Below are the code and all the weights of a small trained network. Each question names an input and a class and asks about switching units off, where a switched-off unit gives its printed mean instead of its output.

import numpy as np


def w(rows, s, z=0):
    codes = np.array(rows[::2]) - 128.0
    scale = np.full(codes.shape[1], s)
    scale[-1] = z or s
    return codes * scale


def norm(h):
    return h / np.sqrt((h * h).mean(-1, keepdims=True) + 1e-5)


def f(y):
    return y / 2 * (1 + np.tanh(0.7978845608 * (y + 0.044715 * y**3)))


def log_softmax(a):
    a = a - a.max(-1, keepdims=True)
    return a - np.log(np.exp(a).sum(-1, keepdims=True))


def net(x, mask):
    res = np.array(x, float).reshape(1, 8) / 4 @ E
    u = 0
    for l in range(4):
        y = f(norm(res) @ A[l][:, :-1].T + A[l][:, -1])
        res = res + np.where(mask[u : u + 6], y, B[l][:, -1]) @ B[l][:, :-1]
        u += 6
    return log_softmax(norm(res)[-1] @ U[:, :-1].T + U[:, -1])


A, B = {}, {}
E = w([
[129,129,129,128,127,128,127,127,129,125],'x0',
[127,129,128,128,130,127,127,129,129,129],'x1',
[115,64,130,152,109,173,131,136,220,143],'x2',
[163,150,91,140,187,57,200,70,168,128],'x3',
[127,127,128,128,127,127,127,127,128,126],'x4',
[128,129,129,128,129,127,126,129,128,126],'x5',
[129,128,127,128,127,129,128,128,127,128],'x6',
[83,105,74,9,126,141,119,108,118,127],'x7',
],0.013)
A[0] = w([
[152,187,162,182,127,109,137,115,30,105,69],'L0N1',
[123,152,149,141,127,158,85,157,16,139,41],'L0N2',
[93,122,146,122,111,183,79,139,79,147,64],'L0N3',
[135,137,196,254,119,142,101,164,93,106,177],'L0N4',
[140,114,149,137,104,181,85,169,139,152,3],'L0N5',
[143,170,158,255,145,105,126,120,132,139,99],'L0N6',
],0.014,0.0034)
B[0] = w([
[92,83,80,146,214,50,70,223,97,238,201],'L0N1',
[177,181,108,63,13,109,44,130,146,113,200],'L0N2',
[188,104,179,144,156,88,197,199,116,106,194],'L0N3',
[101,185,111,132,75,206,60,7,160,197,247],'L0N4',
[81,113,131,172,136,212,160,98,98,154,179],'L0N5',
[167,88,151,129,133,102,209,225,126,51,227],'L0N6',
],0.012,0.014)
A[1] = w([
[90,141,139,162,148,108,125,154,82,54,65],'L1N1',
[60,160,110,143,181,108,96,90,62,141,2],'L1N2',
[85,160,159,145,171,112,113,88,58,112,57],'L1N3',
[164,211,138,66,126,55,132,106,2,79,89],'L1N4',
[90,166,59,125,185,90,105,15,150,144,41],'L1N5',
[65,84,129,114,140,146,81,172,77,92,80],'L1N6',
],0.017,0.0024)
B[1] = w([
[161,95,78,148,148,125,110,129,146,179,133],'L1N1',
[98,123,204,107,159,114,114,6,148,103,164],'L1N2',
[124,117,131,117,108,99,141,107,152,141,137],'L1N3',
[33,165,101,191,151,189,122,94,25,55,250],'L1N4',
[79,180,142,127,157,98,85,23,155,185,215],'L1N5',
[153,125,217,82,110,187,145,153,137,129,164],'L1N6',
],0.012)
A[2] = w([
[160,127,115,143,244,2,150,235,3,138,66],'L2N1',
[74,71,98,46,107,179,151,216,75,32,46],'L2N2',
[204,107,229,65,141,122,221,146,189,114,15],'L2N3',
[142,76,32,88,156,40,169,99,210,111,114],'L2N4',
[194,118,127,181,93,66,175,157,217,41,7],'L2N5',
[131,183,171,102,149,78,67,161,22,120,53],'L2N6',
],0.013,0.0016)
B[2] = w([
[158,175,180,150,120,158,254,171,107,198,254],'L2N1',
[105,137,125,74,111,135,185,169,153,90,220],'L2N2',
[108,27,183,127,145,101,77,71,146,122,215],'L2N3',
[155,149,99,141,110,141,50,163,132,155,196],'L2N4',
[138,120,61,164,192,112,114,102,134,61,204],'L2N5',
[118,107,70,131,127,127,102,103,179,51,238],'L2N6',
],0.017,0.0094)
A[3] = w([
[177,90,89,110,78,135,55,142,91,121,2],'L3N1',
[150,88,149,77,96,137,156,165,61,20,65],'L3N2',
[166,82,140,30,115,81,108,105,208,218,66],'L3N3',
[160,28,189,38,129,87,121,166,162,169,21],'L3N4',
[175,58,101,146,138,55,99,114,163,44,62],'L3N5',
[162,162,65,61,86,34,4,186,102,207,27],'L3N6',
],0.017,0.0027)
B[3] = w([
[114,121,134,160,210,90,169,109,134,170,176],'L3N1',
[120,148,70,130,77,116,164,206,168,84,239],'L3N2',
[196,107,141,114,67,120,75,236,101,180,205],'L3N3',
[77,74,231,61,170,76,170,5,127,177,192],'L3N4',
[206,57,135,157,149,148,110,104,131,46,206],'L3N5',
[183,104,89,32,147,52,36,150,129,156,254],'L3N6',
],0.018,0.0093)
U = w([
[167,145,84,84,119,65,21,154,129,204,252],'0',
[69,168,63,90,79,115,167,196,136,12,118],'1',
[114,142,165,197,51,243,110,80,149,166,84],'2',
[91,42,222,60,95,105,182,129,164,135,87],'3',
[155,169,152,190,179,88,248,189,98,198,127],'4',
[32,190,104,145,191,92,111,7,91,110,64],'5',
[198,54,111,211,182,119,122,102,161,34,108],'6',
],0.012,0.0025)

Each question gives the input, the list of numbers given to net, and the class t.
The units are the neurons (one row each of A and B). Each row of codes is followed by its name. A weight is (code - 128) times the scale printed after its matrix; where a second scale follows, it is the last column's (A, B and U).
mask holds one flag per neuron, layer by layer. A switched-off neuron (its flag False) gives its mean, the last column of its row in B, instead of its output. The means were averaged over made-up inputs and are rounded, as every weight is.
A unit's drop is (log p(t) with every unit on - log p(t) with that unit switched off) / (log p(t) with every unit on - log p(t) with every unit switched off).
The circuit of an input: a set's keep is (log p(t) with only the set's units on - log p(t) with every unit switched off) / (log p(t) with every unit on - log p(t) with every unit switched off). Starting from the 12 units with the biggest drops (on a tie, the unit counted first), units are removed one at a time, each time the one whose removal leaves the highest keep (on an exact tie, the one counted first), for as long as the keep stays at least 0.8.
units of the circuit, in order: the units of the circuit, biggest drop first
unit that matters most: the unit with the biggest drop
top k neurons: the k neurons with the biggest drops, biggest first
top k neurons in layer l: the k neurons of layer l with the biggest drops, biggest first
drop of u: that unit's drop, to one decimal
input [-1,-6,-6,2,2,-2,6,-5], class 4: units of the circuit, in order => (L2N1)
input [5,4,-5,2,3,8,0,-1], class 4: units of the circuit, in order => (L2N1, L0N1)
input [4,1,-3,1,-7,8,3,0], class 4: top 3 neurons => (L0N4, L2N1, L0N1)
input [-6,-4,3,-7,-5,-6,-4,4], class 3: top 2 neurons => (L1N4, L3N4)
input [-3,5,6,6,8,1,6,3], class 0: top 2 neurons => (L0N6, L1N4)
input [7,5,3,0,4,-2,6,-4], class 2: top 2 neurons => (L0N4, L0N3)
input [6,0,-7,1,-4,-8,-5,-7], class 4: top 4 neurons => (L0N6, L2N1, L0N1, L1N5)
input [-8,7,6,-4,-6,5,7,1], class 3: top 2 neurons => (L0N4, L1N4)
input [1,-1,-1,1,-6,4,-1,-4], class 4: top 2 neurons => (L0N1, L0N6)
input [4,5,3,0,-2,-2,7,8], class 3: top 2 neurons => (L0N4, L1N4)
input [3,4,-4,6,6,-7,7,1], class 5: top 2 neurons => (L0N6, L0N3)
input [2,5,0,5,-8,-1,-4,1], class 5: top 4 neurons => (L0N1, L0N6, L0N3, L0N5)
input [7,4,-2,2,-6,3,4,-8], class 4: top 2 neurons in layer 0 => (L0N1, L0N6)
input [5,4,7,0,6,-5,-1,-6], class 2: units of the circuit, in order => (L0N4)
input [-2,0,2,-8,8,6,-5,-2], class 2: top 2 neurons in layer 0 => (L0N5, L0N1)
input [-6,-2,-1,7,4,5,0,5], class 5: top 2 neurons => (L0N6, L0N4)
input [1,6,0,7,-5,3,-1,-2], class 4: top 2 neurons => (L0N4, L2N1)
input [-1,8,-2,1,-1,-3,-7,5], class 5: top 2 neurons => (L0N6, L0N3)
input [1,1,-7,-7,-7,2,-6,1], class 1: top 2 neurons in layer 0 => (L0N3, L0N4)
input [-4,2,-7,7,-3,-1,0,-3], class 4: unit that matters most => L2N1
input [-5,-4,1,-3,6,-3,-3,1], class 3: drop of L3N4 => 0.3
input [-6,0,-3,-1,-5,3,3,8], class 1: drop of L0N4 => 2.3
input [-5,-2,2,-2,5,-3,-5,-4], class 2: drop of L0N4 => 1.5
input [7,2,0,-4,7,-7,8,1], class 1: top 2 neurons in layer 0 => (L0N2, L0N3)
